Below are the code and all the weights of a small trained network. Each question names an input and a target symbol and asks about switching units off, where a switched-off unit gives its printed mean instead of its output.

import numpy as np


def w(rows, s, z=0):
    codes = np.array(rows[::2]) - 128.0
    scale = np.full(codes.shape[1], s)
    scale[-1] = z or s
    return codes * scale


def f(y):
    return np.maximum(y, 0)


def softmax(a):
    e = np.exp(a - a.max(-1, keepdims=True))
    return e / e.sum(-1, keepdims=True)


def log_softmax(a):
    a = a - a.max(-1, keepdims=True)
    return a - np.log(np.exp(a).sum(-1, keepdims=True))


def net(x, mask):
    ids = ['γδθμξπσψω'.index(c) for c in x.split()]
    T = len(ids)
    res = E[ids] + P[:T]
    u = 0
    for l in range(2):
        r = res
        for j in range(3):
            rows = slice(2 * j, 2 * j + 2)
            q, k, v = (r @ M[l][rows].T for M in (Q, K, V))
            z = softmax(np.where(np.tri(T) > 0, q @ k.T / 2**0.5, -1e9)) @ v
            o = O[l][rows]
            res = res + np.where(mask[u + j], z, o[:, -1]) @ o[:, :-1]
        u += 3
        y = f(res @ A[l][:, :-1].T + A[l][:, -1])
        res = res + np.where(mask[u : u + 16], y, B[l][:, -1]) @ B[l][:, :-1]
        u += 16
    return log_softmax(res[-1] @ U[:, :-1].T + U[:, -1])


Q, K, V, O, A, B = {}, {}, {}, {}, {}, {}
E = w([
[228,216,117,103],'γ',
[194,74,122,130],'δ',
[89,158,106,174],'θ',
[143,123,85,144],'μ',
[214,2,196,138],'ξ',
[179,144,178,159],'π',
[161,107,130,156],'σ',
[139,139,144,165],'ψ',
[34,198,44,156],'ω',
],0.0088)
P = w([
[106,174,144,163],'0',
[187,47,56,207],'1',
[112,122,94,80],'2',
[184,83,85,219],'3',
[77,142,140,64],'4',
[179,94,90,218],'5',
[81,136,130,24],'6',
[184,104,98,224],'7',
[111,134,162,1],'8',
],0.0099)
Q[0] = w([
[203,129,84,177],'0.h0',
[139,101,57,77],'0.h0',
[130,129,104,138],'0.h1',
[99,119,173,74],'0.h1',
[152,162,116,7],'0.h2',
[86,86,62,81],'0.h2',
],0.021)
K[0] = w([
[127,101,190,210],'0.h0',
[77,111,140,90],'0.h0',
[117,131,120,140],'0.h1',
[103,127,170,62],'0.h1',
[96,129,178,4],'0.h2',
[83,188,144,136],'0.h2',
],0.021)
V[0] = w([
[123,110,172,87],'0.h0',
[53,66,168,160],'0.h0',
[179,100,39,6],'0.h1',
[118,249,255,135],'0.h1',
[137,204,111,129],'0.h2',
[116,73,133,131],'0.h2',
],0.0089)
O[0] = w([
[140,79,128,125,107],'0.h0',
[222,147,179,131,136],'0.h0',
[3,198,167,181,130],'0.h1',
[130,11,27,88,2],'0.h1',
[129,14,109,131,81],'0.h2',
[133,188,133,125,162],'0.h2',
],0.0067,0.0046)
A[0] = w([
[115,192,165,119,125],'0.n0',
[28,97,74,112,161],'0.n1',
[168,52,25,133,5],'0.n2',
[100,152,210,164,179],'0.n3',
[181,99,69,175,241],'0.n4',
[130,197,116,136,48],'0.n5',
[85,217,38,195,181],'0.n6',
[102,71,146,254,143],'0.n7',
[70,119,196,138,21],'0.n8',
[93,80,146,251,199],'0.n9',
[197,144,125,4,193],'0.n10',
[66,112,186,177,131],'0.n11',
[124,181,133,10,201],'0.n12',
[188,103,119,62,118],'0.n13',
[113,56,187,74,169],'0.n14',
[108,195,110,160,32],'0.n15',
],0.0066,0.0028)
B[0] = w([
[143,91,85,118,195],'0.n0',
[240,124,95,48,177],'0.n1',
[142,4,126,184,145],'0.n2',
[186,130,71,64,255],'0.n3',
[211,214,142,189,242],'0.n4',
[117,85,125,164,157],'0.n5',
[238,122,188,83,236],'0.n6',
[128,182,121,150,217],'0.n7',
[118,154,185,142,138],'0.n8',
[166,193,119,129,235],'0.n9',
[30,131,190,188,195],'0.n10',
[177,116,116,95,168],'0.n11',
[96,203,36,134,210],'0.n12',
[111,104,183,166,153],'0.n13',
[130,134,226,134,186],'0.n14',
[93,77,122,167,158],'0.n15',
],0.012,0.0038)
Q[1] = w([
[209,155,80,241],'1.h0',
[189,156,175,88],'1.h0',
[191,209,123,134],'1.h1',
[42,71,94,8],'1.h1',
[108,230,104,171],'1.h2',
[71,147,176,29],'1.h2',
],0.013)
K[1] = w([
[174,13,112,223],'1.h0',
[43,102,47,157],'1.h0',
[53,55,155,142],'1.h1',
[121,219,173,8],'1.h1',
[164,120,227,12],'1.h2',
[25,107,112,80],'1.h2',
],0.012)
V[1] = w([
[171,102,54,92],'1.h0',
[28,202,149,206],'1.h0',
[142,248,160,59],'1.h1',
[129,205,17,212],'1.h1',
[138,141,43,99],'1.h2',
[79,194,29,166],'1.h2',
],0.013)
O[1] = w([
[84,155,206,166,138],'1.h0',
[220,141,46,164,3],'1.h0',
[201,110,254,32,99],'1.h1',
[168,207,176,241,141],'1.h1',
[134,90,162,195,105],'1.h2',
[169,46,148,172,71],'1.h2',
],0.0084,0.0074)
A[1] = w([
[177,119,60,100,73],'1.n0',
[88,143,174,145,154],'1.n1',
[188,54,121,133,184],'1.n2',
[101,153,66,53,136],'1.n3',
[160,23,69,131,85],'1.n4',
[152,32,160,174,168],'1.n5',
[54,92,99,121,19],'1.n6',
[112,142,73,137,42],'1.n7',
[107,127,60,149,52],'1.n8',
[96,80,69,108,34],'1.n9',
[20,121,190,148,83],'1.n10',
[126,121,168,97,164],'1.n11',
[60,169,90,147,157],'1.n12',
[140,109,97,201,133],'1.n13',
[113,160,41,98,111],'1.n14',
[7,91,160,130,3],'1.n15',
],0.011,0.0044)
B[1] = w([
[89,92,93,114,215],'1.n0',
[95,105,106,168,237],'1.n1',
[164,96,108,136,180],'1.n2',
[155,176,136,96,216],'1.n3',
[119,181,162,118,139],'1.n4',
[115,129,96,77,143],'1.n5',
[178,157,126,138,149],'1.n6',
[128,124,176,127,180],'1.n7',
[129,93,180,133,193],'1.n8',
[130,183,160,111,141],'1.n9',
[147,108,150,1,250],'1.n10',
[101,131,97,193,238],'1.n11',
[124,94,64,164,254],'1.n12',
[118,155,117,87,241],'1.n13',
[125,104,174,150,217],'1.n14',
[171,150,131,189,190],'1.n15',
],0.025,0.0084)
U = w([
[34,148,15,86,99],'γ',
[190,168,115,136,15],'δ',
[89,193,36,147,127],'θ',
[177,146,158,177,166],'μ',
[199,94,57,109,115],'ξ',
[90,106,88,167,240],'π',
[123,254,52,59,122],'σ',
[110,167,81,151,249],'ψ',
[101,103,142,77,95],'ω',
],0.0048,0.0012)

Each question gives the input, a string of symbols that net reads in full, and the target symbol t.
The units are the heads (2 rows each of Q, K, V and O) and the neurons (one row each of A and B). Each row of codes is followed by its name. A weight is (code - 128) times the scale printed after its matrix; where a second scale follows, it is the last column's (O, A, B and U).
mask holds one flag per unit, layer by layer, with each layer's heads first. A switched-off unit (its flag False) gives its mean, the last column of its rows in O or B, instead of its output. The means were averaged over made-up inputs and are rounded, as every weight is.
A unit's drop is (log p(t) with every unit on - log p(t) with that unit switched off) / (log p(t) with every unit on - log p(t) with every unit switched off).
The circuit of an input: a set's keep is (log p(t) with only the set's units on - log p(t) with every unit switched off) / (log p(t) with every unit on - log p(t) with every unit switched off). Starting from the 12 units with the biggest drops (on a tie, the unit counted first), units are removed one at a time, each time the one whose removal leaves the highest keep (on an exact tie, the one counted first), for as long as the keep stays at least 0.8.
circuit, biggest first: the units of the circuit, biggest drop first
unit that matters most: the unit with the biggest drop
top k neurons: the k neurons with the biggest drops, biggest first
k most important neurons of layer l: the k neurons of layer l with the biggest drops, biggest first
which heads matter: for each layer, one digit per head in row order, 1 if its drop is at least 0.15 and else 0, layers parted by /
input θ θ ξ ξ ω, target σ: circuit, biggest first -> 1.n3, 0.n1, 0.n12
input π σ ξ ω ξ ξ δ, target σ: circuit, biggest first -> 1.n3, 0.n12, 1.h2
input γ ξ π π μ π ξ ψ, target γ: which heads matter -> 111 / 110
input μ π ξ ξ δ, target σ: circuit, biggest first -> 0.n12, 1.n3, 1.h2
input θ ξ θ μ, target θ: 4 most important neurons of layer 0 -> 0.n2, 0.n3, 0.n4, 0.n6
input μ ω ξ ω δ δ, target μ: top 2 neurons -> 0.n3, 0.n2
input ξ γ ξ ξ γ ξ ξ ξ μ, target σ: unit that matters most -> 0.n14
input ω ξ π μ, target ω: top 2 neurons -> 1.n10, 0.n1
input θ ω ξ, target γ: top 2 neurons -> 0.n2, 0.n4
input ξ ω ω ξ ξ, target ω: top 3 neurons -> 1.n10, 0.n4, 1.n12
input ξ π ξ ω π σ ξ, target μ: which heads matter -> 100 / 110
input ω ξ π, target ω: which heads matter -> 011 / 110
input ξ δ θ ω, target ξ: top 2 neurons -> 0.n6, 0.n10
input ω ω ψ μ ω ψ, target ω: top 4 neurons -> 0.n2, 1.n10, 0.n1, 0.n6
input ω ξ π ω ξ ξ ξ, target σ: 2 most important neurons of layer 0 -> 0.n14, 0.n12
input ξ ω ω δ γ ξ θ, target ξ: which heads matter -> 000 / 111
input θ γ σ ξ, target θ: top 3 neurons -> 0.n2, 0.n3, 0.n4
input ξ π σ π μ π, target ξ: which heads matter -> 010 / 110
input ω δ ξ θ, target ω: top 4 neurons -> 1.n10, 0.n6, 0.n1, 0.n2
input ξ ξ ξ ξ, target ξ: top 4 neurons -> 0.n10, 0.n3, 1.n2, 0.n6
input ξ ξ ξ γ θ, target σ: top 2 neurons -> 1.n3, 0.n10
input ψ ω θ ψ ξ θ θ, target σ: which heads matter -> 000 / 010
input γ θ δ, target ξ: which heads matter -> 111 / 110
input π ξ ψ θ, target π: which heads matter -> 011 / 010
